Below is a small trained network, with its code and all its weights. Each question gives an input and a target symbol and asks what happens when units are switched off, that is, made to give their printed mean instead of their output.

import numpy as np


def w(rows, s, z=0):
    codes = np.array(rows[::2]) - 128.0
    scale = np.full(codes.shape[1], s)
    scale[-1] = z or s
    return codes * scale


def norm(h):
    return h / np.sqrt((h * h).mean(-1, keepdims=True) + 1e-5)


def f(y):
    return np.maximum(y, 0)


def softmax(a):
    e = np.exp(a - a.max(-1, keepdims=True))
    return e / e.sum(-1, keepdims=True)


def log_softmax(a):
    a = a - a.max(-1, keepdims=True)
    return a - np.log(np.exp(a).sum(-1, keepdims=True))


def net(x, mask):
    ids = ['αβδζθμπστφ'.index(c) for c in x.split()]
    T = len(ids)
    res = E[ids] + P[:T]
    r = norm(res)
    for j in range(2):
        rows = slice(3 * j, 3 * j + 3)
        q, k, v = (r @ M[0][rows].T for M in (Q, K, V))
        z = softmax(np.where(np.tri(T) > 0, q @ k.T / 3**0.5, -1e9)) @ v
        o = O[0][rows]
        res = res + np.where(mask[j], z, o[:, -1]) @ o[:, :-1]
    y = f(norm(res) @ A[0][:, :-1].T + A[0][:, -1])
    res = res + np.where(mask[2:14], y, B[0][:, -1]) @ B[0][:, :-1]
    return log_softmax(norm(res)[-1] @ U[:, :-1].T + U[:, -1])


Q, K, V, O, A, B = {}, {}, {}, {}, {}, {}
E = w([
[77,196,105],'α',
[87,145,85],'β',
[90,146,91],'δ',
[162,169,51],'ζ',
[74,185,118],'θ',
[62,163,209],'μ',
[6,93,124],'π',
[176,60,130],'σ',
[130,212,234],'τ',
[78,174,123],'φ',
],0.019)
P = w([
[40,253,97],'0',
[60,224,129],'1',
[83,205,140],'2',
[97,178,144],'3',
[109,166,155],'4',
[135,154,170],'5',
[149,144,198],'6',
[170,110,199],'7',
[180,103,165],'8',
],0.0065)
Q[0] = w([
[115,180,118],'h1',
[132,152,140],'h1',
[160,79,136],'h1',
[252,59,110],'h2',
[119,137,142],'h2',
[84,89,131],'h2',
],0.035)
K[0] = w([
[203,82,151],'h1',
[121,103,146],'h1',
[83,208,107],'h1',
[96,253,31],'h2',
[170,129,96],'h2',
[82,95,156],'h2',
],0.022)
V[0] = w([
[243,207,17],'h1',
[208,68,108],'h1',
[135,77,159],'h1',
[178,213,108],'h2',
[230,247,207],'h2',
[153,191,120],'h2',
],0.012)
O[0] = w([
[231,193,58,30],'h1',
[142,191,162,3],'h1',
[105,135,181,99],'h1',
[168,179,174,105],'h2',
[213,125,250,126],'h2',
[153,149,178,129],'h2',
],0.015,0.0036)
A[0] = w([
[175,62,73,138],'n1',
[159,67,103,37],'n2',
[96,193,140,79],'n3',
[181,188,141,255],'n4',
[136,108,84,12],'n5',
[112,130,143,30],'n6',
[186,107,88,152],'n7',
[99,210,145,62],'n8',
[173,35,64,72],'n9',
[105,136,148,3],'n10',
[74,249,146,73],'n11',
[122,63,86,167],'n12',
],0.017,0.0038)
B[0] = w([
[219,60,133,167],'n1',
[65,72,132,142],'n2',
[58,192,160,192],'n3',
[162,154,34,220],'n4',
[125,127,199,139],'n5',
[123,97,134,132],'n6',
[197,57,99,164],'n7',
[17,189,194,203],'n8',
[172,4,150,170],'n9',
[108,98,141,135],'n10',
[11,237,184,254],'n11',
[226,145,128,187],'n12',
],0.022,0.0081)
U = w([
[114,103,118,248],'α',
[113,89,147,179],'β',
[124,101,108,90],'δ',
[174,177,51,249],'ζ',
[101,111,142,45],'θ',
[99,121,132,34],'μ',
[55,32,230,61],'π',
[79,161,77,158],'σ',
[166,137,247,157],'τ',
[25,33,46,141],'φ',
],0.013,0.0019)

Each question gives the input, a string of symbols that net reads in full, and the target symbol t.
The units are the heads (3 rows each of Q, K, V and O) and the neurons (one row each of A and B). Each row of codes is followed by its name. A weight is (code - 128) times the scale printed after its matrix; where a second scale follows, it is the last column's (O, A, B and U).
mask holds one flag per unit, heads first, then neurons. A switched-off unit (its flag False) gives its mean, the last column of its rows in O or B, instead of its output. The means were averaged over made-up inputs and are rounded, as every weight is.
A unit's drop is (log p(t) with every unit on - log p(t) with that unit switched off) / (log p(t) with every unit on - log p(t) with every unit switched off).
The circuit of an input: a set's keep is (log p(t) with only the set's units on - log p(t) with every unit switched off) / (log p(t) with every unit on - log p(t) with every unit switched off). Starting from the 12 units with the biggest drops (on a tie, the unit counted first), units are removed one at a time, each time the one whose removal leaves the highest keep (on an exact tie, the one counted first), for as long as the keep stays at least 0.8.
circuit, biggest first: the units of the circuit, biggest drop first
most important unit: the unit with the biggest drop
k most important neurons: the k neurons with the biggest drops, biggest first
which heads matter: for each layer, one digit per head in row order, 1 if its drop is at least 0.15 and else 0, layers parted by /
drop of u: that unit's drop, to one decimal
input τ μ ζ, target ζ: most important unit => h2
input β μ φ, target π: 2 most important neurons => (n11; n4)
input τ δ ζ θ, target ζ: 2 most important neurons => (n4; n11)
input μ φ μ π δ β φ, target φ: circuit, biggest first => (h2; n11)
input ζ π μ, target π: circuit, biggest first => (h1; n11)
input ζ π σ, target ζ: which heads matter => 01
input α τ θ β β μ ζ β, target ζ: which heads matter => 10
input τ μ α, target π: circuit, biggest first => (h2; h1; n11)
input μ μ β, target π: circuit, biggest first => (h1; h2)
input β α τ τ α μ θ δ, target π: circuit, biggest first => (h2; h1)
input θ μ π θ δ μ θ, target π: circuit, biggest first => (h1; h2)
input φ π θ, target φ: circuit, biggest first => (h2; h1)
input δ ζ δ, target ζ: which heads matter => 10
input θ α α τ δ β, target τ: which heads matter => 01
input δ φ θ π ζ α, target ζ: most important unit => h1
input π τ ζ β δ, target ζ: which heads matter => 11
input β π δ β, target φ: which heads matter => 01
input π τ α, target τ: which heads matter => 11
input τ μ σ, target τ: which heads matter => 01
input ζ θ μ α π π ζ ζ θ, target ζ: circuit, biggest first => (h1)
input α θ α β α β τ φ, target τ: drop of h2 => 1.4
input ζ β τ ζ τ δ β, target τ: drop of h2 => 0.6
input π α τ θ π π δ β, target φ: drop of h1 => 0.1
input θ π φ, target φ: drop of h2 => 0.5
